Each row is followed by its class.
[ 12  50 -52  -6   3 -19  -9   1  -1  24  14  10 -10 -12 -25  -8  47  10
 -25  -2  54 -41  37   6 -21  16  -4  37 -33 -10 -21  29  46 -29  26  -8
  10  28 -16] : F
[ -5  -3   6   1 -25  -4  18 -33  13  -1  -9 -32  23   7 -40   6  22 -24
 -13  14   1  29 -10  11 -23   7  47  21   9  15 -20  -5  21  -1 -15  10
  16  32 -11] : Y
[-28 -27 -37 -23 -16  -1  38 -19 -53  33 -10 -46 -22 -53 -36 -16 -20 -22
  31  20  -2 -59   8  42  28 -18  16 -22  -9  12  18  -8  37  62 -29   2
  51  -9 -34] : G
[ 18  62 -30  -5  24 -30 -10  -9   0  20  -1  16   3  -4 -24  -2  27  28
 -10   5  49 -42  39   8   1  13  -7  36 -45 -21 -22  20  32 -31  51   4
   8  12  -4] : K
[ -1   2  33  11 -26  12  20 -26  21   0 -20 -22  23  27 -49 -20  25 -15
  -9  35   0  36  11  10  13  27  67  10  19 -11 -38   7   7   2  14  23
  14  15 -40] : X
[-14  -6  -3   3 -25   9  39 -28   1  -3 -19 -27  21   4 -24  19  16 -33
   7   8  20  27   1  31 -12  -5  45  27  18   8 -31  -1  19   0  -8  16
   5  18 -11] : Y
[-15 -31 -28  -4   0  25  32 -17 -54  22 -17 -67 -17 -40 -58 -25   5 -23
  39   9   0 -36  29  49  21   0   4 -25 -14   6   4 -23  35  66 -19   4
  44   5 -40] : Z
[-30 -30 -36 -32 -23  -1  28 -20 -56  36  -3 -55 -28 -56 -33  -9 -23 -22
  40   7   1 -55  10  48  32 -20   2 -14  -8  10  20 -13  33  64 -26  -3
  49 -15 -24] : G
[ 26  51 -38  -3  17 -19   1   2  -5  12  -4   8 -18 -12 -34 -11  52   5
  -6  17  59 -51  27  11 -21  15   3  37 -36 -20 -19  45  49 -39  27  -4
   5  27 -25] : N
[-26 -48 -26 -21 -28   5  38 -22 -62  37   1 -65 -20 -66 -58   0 -29 -34
   8  -9 -18 -37  27  40  22 -19  18 -41 -10   9  31   7  26  56 -20   9
  32   0 -39] : K
[  8  61  -5  -6  23 -36  20 -16  -4 -13  -2 -31  20 -35   5 -44  22 -25
  -6  86 -27 -74  15  19 -11   3  20  38 -16 -16 -33  23  53  20  21 -16
  30  -3  -6] : F
[-12 -31 -24  -3  -5  29  32 -23 -47  18 -13 -58 -18 -30 -62 -31   3 -21
  36  26  10 -46  31  47  34   4   8 -29 -21   3   4 -25  36  56 -21   7
  44   7 -42] : X
[  6   4  36   7 -24   8  18 -26  20  -6 -19 -25  25  25 -50 -18  22 -12
  -6  44  -8  35   9   0   5  20  71  14  10  -4 -41  16   5   1   5  23
   5  11 -34] : N
[-26 -26 -38 -22 -19   1  41 -15 -60  36  -5 -49 -22 -52 -48 -21  -5 -20
  28  12  -2 -54  14  43  28 -11   9 -22 -13  12  13 -16  35  61 -29   3
  53 -15 -35] : F
[ -8 -29 -29 -17   1  19  28 -22 -43  15 -11 -52 -18 -34 -68 -31   5 -24
  24  18   7 -46  35  37  35   2   9 -30 -20  11   2 -24  46  64 -24   6
  43   9 -37] : F
[ 28  67 -18 -14  36 -35  19 -25 -15  -2  -5 -25  40 -26   5 -34  46 -16
   6  97 -12 -75  -2  18 -26  23  38  41 -30 -18 -21  23  49   3  27 -21
  38 -13   5] : L
[ 22  74 -19  -7  29 -34  14 -21 -17 -15  -9 -26  45 -33  17 -36  33  -8
  17 105   2 -70  -8  13 -27  16  36  53 -29 -23 -23  12  49   0  32 -19
  39 -17  15] : Y
[ -1   1   4  -2 -22 -13  13 -28  11  -3  -8 -38  23   2 -38   0  22 -22
  -7  35   1  13  -6   9 -22   4  52  21   9   5  -9   5  20  -2 -11  14
  11  30   5] : N
[  0  55  -6 -21  18 -36  17 -17   1 -11   1 -33  24 -37  14 -32  19 -21
  -4  77 -21 -74  18  32 -11  -3   9  26 -21 -15 -18  13  44   2  24  -4
  25  -3   9] : H
[ -3   3   3   1 -21  -7  10 -35   8  -2  -8 -30  25   2 -20   1  15 -20
  -8  25  -4  22  -7   8  -9   2  49  23  13  -1 -17   8  16   1  -1  12
  18  30  -9] : G
[-16  -3   0  -5 -25   4  35 -28   6   0 -16 -30  22   7 -22  17  22 -32
  -5  16  21  20   0  30 -11 -13  56  31  11   2 -29  12  27  -4  -2  17
  -1  18 -10] : X
[ 14  53 -46 -12  12 -21   1  -2  -3  26  -1  11  -7  -5 -46 -10  49   8
 -10   5  59 -44  31   5  -9  25   8  40 -36 -14 -22  28  49 -19  27  -7
   8  24 -22] : R
[-11  -7   1  -5 -21   3  15 -37  15   2  -3 -33  24   8 -30   5  19 -19
 -14  24  -5  17  -8   6 -15  -3  47  17  13  10 -17 -15  21   5 -14  15
  18  27  -9] : H
[ 19  46 -41 -16  12 -15  -6  -5   3  13   6   7 -14  -8 -35  -5  56   8
  -7   4  54 -42  34  14 -15  13   4  38 -30 -12 -18  29  50 -34  28  -4
   7  25 -31] : H
[-14  -5  -2  -6 -18   5  31 -23   4   0 -13 -26  21   8 -25  17  17 -30
 -10   7  14  20   8  30  -8  -5  47  18  18   3 -28  -1  21   6   4  15
   2  26 -16] : X
[ 10  61  -9  -5  33 -35  19 -11  -8 -17 -14 -43  33 -29  16 -36  10 -39
  -3 100   4 -73  -1  29 -10   7  40  36 -18 -29 -21  39  46  14  18 -14
  27  -9  -2] : G
[ 22  38 -51  -6   9 -28  -3   7   9  61  -5   0 -15  -8 -31  -5  46  16
 -28 -20  31 -47  15  21 -41  10  -8  21  -9 -13  -8  40  35 -33  24 -14
   0  28 -37] : R
[-14  -2  -5  -6 -28   1  45 -25  -5   1 -16 -31  15  -5 -32  22  14 -33
  -4   6  11  13  -3  34 -12 -16  42  29  20  -2 -29  25  21   1   0  16
   1  15 -18] : B
[-18 -31 -35  -8   0  27  39 -19 -53  16 -19 -59 -14 -37 -73 -22   1 -26
  38  18  10 -48  27  45  28  -2   9 -25 -21   5   1 -17  42  58 -27   6
  45  -1 -45] : B
[-27 -42 -22 -22 -16  14  32 -12 -60  42  -2 -65 -10 -64 -54 -11 -16 -34
  11 -14 -10 -30  25  34  10 -17  12 -36 -11  12  28  -2  31  49 -18   8
  36   0 -36] : Z
[-37 -33 -35 -31 -28  -2  41 -17 -62  39  -8 -57 -22 -54 -46 -16 -14 -20
  24   1  -7 -51  10  43  27 -10   4 -23  -7   6  20 -21  28  68 -28   2
  50 -16 -25] : R
[-14  -8   2   3 -27   0  36 -29   9  -3 -17 -28  13   9 -28  17  24 -36
  -2  11  20  15  -4  32  -5  -8  54  25  16   8 -27  16  18   3  -5  14
   1  25 -17] : X
[ 11   8  32   9 -25  10  22 -31  18   5 -20 -25  27  30 -42 -13  26 -14
 -14  35 -12  34  15   5  14  33  62   1  13 -12 -43   9   7  14  14  23
  18  13 -40] : L
[ 10  65  -9   4  33 -30  16 -23   1 -33 -16 -45  36 -22  15 -34  12 -26
   5 104   7 -69   7  24  -8  15  33  41 -23 -23 -30  20  49  18  23 -14
  27  -3  -1] : Y
[-33 -31 -42 -30 -21  -4  41 -25 -47  32  -8 -51 -29 -58 -38  -1 -11 -18
  19   8  -8 -62  14  44  17 -17  -1 -24   0  11  28 -28  37  63 -20   0
  45  -5 -28] : H
[  5  55 -18   0  44 -33  15 -15  -1 -26 -15 -51  34 -21   3 -34  20 -36
   1 103  23 -79   8  24 -18  11  36  40 -23 -28 -30  30  55  12  18 -12
  24   2  -5] : Z
[-27 -49 -14 -20 -34  22  30 -16 -54  31   6 -64 -11 -62 -67 -13 -33 -36
  12  -6 -20 -38  22  32  13 -15   1 -38  -1   9  25   1  20  47 -22  11
  33  -1 -30] : B
[-12  -6   2  16 -25  -3  17 -39  17 -14  -6 -27  30  10 -31   2  23 -23
  -2  31   8  21   0   5 -16  16  50  22   9   4 -23  -3  14  -5 -13  12
  14  34  -9] : Y
[-23 -49 -25 -31 -32  11  28 -23 -64  39   0 -74 -13 -74 -54  -4 -26 -28
  15 -11 -18 -37  17  35   3 -22   6 -38  -6   8  33  -4  27  53 -10   7
  33   0 -27] : Z
[-14  -7   0 -13 -23   3  32 -32   9   3 -10 -23  21   5 -33  22  11 -32
  -6   8  20  11   0  30 -13 -10  45  25  19   5 -26   4  22  -2   5  15
  -4  29  -5] : X
[  5  12  26  14 -31   0  22 -29  23 -13 -15 -28  14  19 -50 -18  21 -16
  -5  40   0  35  14   8  13  20  65  19  13  -4 -45  15  13  14   6  25
  18  12 -33] : F
[  3  50 -21  -3  38 -30  24 -20  -3 -31 -12 -46  32 -22  18 -25  18 -33
  -3 103  18 -76  11  25 -16   7  36  47 -15 -26 -27  28  54  19  14 -12
  22   0   2] : A
[-10   2  -4  -9 -22   5  35 -31  10  -7 -21 -29  19   5 -18  21  23 -29
  -1  15  20  16  -1  31  -6 -16  48  30  14   7 -29   4  25   2   1  21
   2  19  -4] : H
[-16  -9  -2 -10 -32  -1  10 -41  11  -3   1 -31  25   6 -36  13  18 -25
 -13  25   2  15  -9  15 -11   4  57  17  10   1 -11  -2  25   2  -8  15
   4  36  -3] : X
[-13  -1  -3   0 -22 -23  13 -39  11   0   1 -34  20   3 -28  10  10 -15
 -22  28 -13  13  -1   8  -6   5  46  20   8   5 -17   2  14  13  -7  12
  12  32   0] : K
[-15 -15   0  -3 -20  13  37 -34   3  -5 -24 -27  19   9 -31  20  21 -32
   6   2  21  24  -1  38  -3 -11  55  19  14   8 -26   2  17   2  -1  17
  -3  20 -14] : X
[ -6   3   8   6 -24 -10   8 -30  10   2  -8 -40  28   4 -27   2  21 -19
 -14  22  -7  23 -21  10 -17  12  46  25   7   8 -21   4  13   4  -9   8
  22  26 -12] : Y
[  8  51 -25   0  32 -25   1  -2   8  19   6  16   3  -7 -25  -3  33  13
 -12  15  59 -51  55  -1 -10  16 -12  35 -46 -13 -23  17  36 -33  35   5
   2  18   0] : N
[-17 -44 -17 -21 -19  16  30 -14 -63  41 -11 -67 -14 -64 -49 -21 -24 -25
   7 -15 -24 -28  12  33   8 -18  -2 -47  -1  11  32 -12  20  48 -13   9
  42   4 -32] : Z
[-10 -30 -31  -7 -10  20  30 -15 -51  16 -18 -63 -17 -35 -76 -24  -8 -32
  50  19  22 -44  38  49  33  -2  10 -20 -16  13   8 -17  36  64 -28   7
  45   5 -39] : G
[-32 -46 -20 -29 -28  12  34 -23 -58  32  11 -63 -10 -62 -53  -5 -31 -39
  10  -6  -2 -38  20  40  20 -23  14 -32 -12  20  30  -3  25  43 -23  12
  34   2 -30] : X
[ 10   3  25   2 -18  11  22 -29  15  -6 -18 -30  28  23 -53 -18  15 -15
   1  48   0  32  10   8   0  20  71   5  14  -7 -40   6   8  -1   6  24
   9  17 -33] : N
[-14   3  -3   1 -28  -3  19 -42  17  -6  -3 -24  21   3 -40   9  24 -26
 -13  25  -2   7 -21  15 -13   8  51  24   4   9 -18  14  20   4 -10  12
  14  35  -2] : B
[ 21  40 -47 -14   0 -23 -13   3   8  53   8  -6 -18  -8 -25 -10  40  19
 -30 -16  23 -48  19  21 -37  11 -10  23 -10 -21 -17  43  39 -27  27 -15
  -3  31 -38] : R
[-10   7  -2  -2 -17   2  30 -28  11  -4 -19 -35  21   5 -22  15  19 -31
   1  11  19  27   6  28 -13  -9  49  32  18   7 -29  10  25   7   8  13
  -1  27  -4] : Z
[  3   6  34  12 -30  11  25 -31  25   4 -17 -18  28  24 -43  -9  20 -19
  -7  42  -9  33  14  -2  14  31  66  10   9  -5 -46  13  10  13  10  25
  13  15 -24] : L
[ 10  49 -43  -4  17 -21  -1  -1  -5  15   3   9 -10  -6 -27  -7  54   9
 -19   9  50 -47  36   6 -17  19   2  46 -34 -16 -23  35  49 -24  20 -11
   5  22 -34] : A
[ 30  68 -19 -15  38 -38   8 -22 -15  -4  -5 -28  37 -33   9 -37  28 -11
  15 101 -10 -70 -10  20 -21   9  39  44 -25 -20 -17  21  49   5  24 -17
  36 -10   8] : G
[-18  -6   2 -10 -22   5  34 -31   3  -5 -16 -23  16   7 -26  19  14 -35
   3   0  19  22  -2  28  -1 -21  56  27  15   6 -25   3  31   1  -5  14
  -1  21 -14] : X
[  0  56 -12 -14  20 -33  19 -22   0 -15  -3 -38  20 -38   6 -31  16 -24
   3  82 -18 -80  14  29 -11  -5  22  36 -15 -12 -21  20  48  14  22 -14
  22  -5  -6] : H
[-21 -42 -22 -23 -16  16  36 -21 -59  44  -3 -65 -10 -66 -48 -11 -30 -22
  12   2 -23 -32  18  31   9 -14  11 -36   1  13  31  -9  19  55 -12   7
  32   4 -25] : N
[ 20  41 -52  -5  -2 -29  -1   3  10  52   5  12 -20  -6 -17   2  50  13
 -19 -15  32 -52  18  22 -38  11  -8  26 -13  -7 -12  50  37 -35  21 -17
  -5  34 -27] : L
[ 16  52 -38   4  19 -23   5   2  -2  11  -1  13 -15 -11 -24 -12  56   7
  -7  10  54 -45  36  15 -14  16   5  42 -35 -16 -24  39  52 -29  20   1
  15  24 -27] : A
[-27 -21 -34 -19  -8 -10  34 -20 -56  36 -11 -50 -26 -49 -34 -11 -17  -7
  19   9 -17 -56   1  47  27 -15  11 -22 -14   5  10 -11  28  61 -19   2
  57 -21 -42] : K
[ -1   7  29  -3 -30  13  27 -37  32  -1 -19 -16  17  21 -46 -12  25  -9
  -9  45  -3  32  12  12  14  24  66   8  12  -8 -36  -2  16   9  13  31
  14  10 -23] : H
[ 26  43 -48 -16   4 -19 -10   1   9  52   2   3 -18 -17 -18   4  48  14
 -29 -22  25 -46  19  19 -40  -2  -4  21 -13  -9 -12  37  43 -41  33 -15
  -5  23 -39] : H
[ -6   3  -5   0 -15 -13  18 -30  12  -4  -5 -35  22  13 -37   7  23 -20
 -13  24   1  24  -2  19 -16   4  56  24   5   6 -18  12  21   1  -6   9
  12  35 -11] : K
[-22 -39 -25 -26 -20  15  37 -17 -69  34  -6 -64 -12 -65 -45 -19 -19 -21
  20  -8 -14 -30  23  38  21 -19  10 -41 -10  10  25  -5  26  56  -9  11
  39   1 -35] : Z
[  8  55 -12  -4  44 -31  19 -15  -4 -29 -17 -46  34 -22   7 -29  23 -38
   1 100  17 -77   8  26 -10  12  40  45 -21 -30 -24  30  58  17  15 -12
  24  -6  -3] : A
[  7  64 -12 -11  29 -45  11 -11 -14 -16  -9 -40  23 -43  15 -26  14 -18
  -6  77 -30 -63  12  28  -9   1  23  37 -22 -17 -28  29  45  17  37 -14
  34  -8  -1] : K
[ 34  44 -53  -4  11 -18 -13   7   6  50  -8   1 -12 -11 -13 -10  59  17
 -14 -14  36 -57  12  30 -51  -2  -6  22 -18 -11 -10  51  42 -49  32 -16
  -3  26 -32] : Z
[  6  59  -7 -22  11 -32  13 -17  -2 -13  -4 -40  19 -39  12 -31  20 -23
  -5  76 -24 -71   9  29 -14  -5  22  38 -11 -13 -23  24  47  13  30 -16
  23  -7  -4] : H
[ 21  53 -51  -2  14 -22   0  -4  -8  17  -3  10 -16  -9 -29  -3  51  12
 -10  11  54 -46  33  19  -9  17   5  40 -39 -17 -21  43  44 -29  34  -7
   6  22 -25] : K
[ 22  70 -21 -11  41 -25  20 -26 -11 -19  -7 -21  42 -35   5 -32  33 -14
  10 102  -9 -70  -7  13 -26  12  45  43 -31 -24 -20  25  56   1  34 -17
  30 -13  12] : B
[-25 -44 -18 -19 -16  11  46 -23 -54  27  -1 -56 -16 -65 -63 -10 -29 -25
  11  -1 -24 -39  25  34  17 -13   2 -44  -6   6  22  -2  26  55 -14  14
  36   6 -38] : B
[  9  58 -33  -6  26 -23  -7   2   1  26   0  13  12  -7 -20  -2  35  15
 -12   9  54 -48  39  -1 -18  11 -10  39 -42 -11 -21  15  34 -40  40  -3
   4  15  -1] : N
[ 14  58 -24   3  37 -24  -9   1   4  20  -7  11   8  -2 -20  -4  37  21
  -5   1  60 -42  44   0  -8   6  -2  44 -49 -14 -32  17  41 -35  37   7
   4   8  -5] : N
[  7  56 -27 -10  29 -27  -7  -1  -1  22   4  10   4 -13 -18   2  33  18
 -17   4  52 -49  51   1   6  12  -9  49 -40 -10 -29  31  41 -16  44   4
  11  12 -20] : A
[ 15  55 -46  -5   9 -24 -10   2   0  20   1   7 -12 -13 -25 -11  51  11
 -14   5  57 -46  30  10 -27  11  -2  40 -37 -15 -11  30  56 -34  27  -3
  10  27 -11] : Z
[ 20  38 -47   1  13 -19  -8   5  14  54 -10   2  -7  -2 -25  -5  55  12
 -24  -5  37 -56  15  19 -48  11   1  24 -19 -12  -9  39  37 -41  22 -19
 -14  30 -23] : N
[ 11  58 -36   7  30 -30 -11  -5   4  27   1   8  -2 -11 -22   3  18  19
 -12   4  48 -43  48  -2   1  13  -5  37 -37 -19 -26  21  37 -22  48  -2
  14  11 -18] : K
[ -2  56 -25  -3  21 -27 -14   6   9  21   8  16   4  -7 -19   0  25  16
 -22   3  49 -51  42  -6   2  13 -17  42 -37 -23 -29  34  37 -27  42   1
   7   8 -18] : B
[ 24  43 -51  -4  12 -14  -5  12   8  55  -7   6 -11 -11 -29  -3  48  19
 -26 -15  32 -59  19  21 -38   7 -11  21 -16 -10 -20  53  40 -31  38 -15
   1  26 -45] : B
[ -6   1   2  -5 -28  -2  31 -30   2   2 -15 -22  13  -5 -19  20  13 -29
   6   8  14  15   5  26  -5 -13  43  32  15  -2 -30  19  23   5   8  16
   4  22  -7] : G
[ 10  54 -35  -1  26 -35 -12   2   2  20   2   9  -7 -11 -20   1  22  23
 -12   6  53 -51  48   9   3   9 -14  41 -40 -16 -23  34  35 -26  46   3
  14  10 -18] : K
[  1  50 -30  -6  20 -21 -14  -7   3  23   4  18   4  -8 -17   1  31   9
 -13   2  52 -45  33   0   5  13   0  40 -32 -14 -21  17  38 -30  40  -2
   6  13 -15] : X
[  0  55 -17   1  36 -27  24 -20   0 -19 -18 -42  37 -24   9 -28  11 -29
   3 114  14 -81   1  21 -22   9  39  40 -18 -30 -17  20  53  15  19  -9
  24   1  13] : N
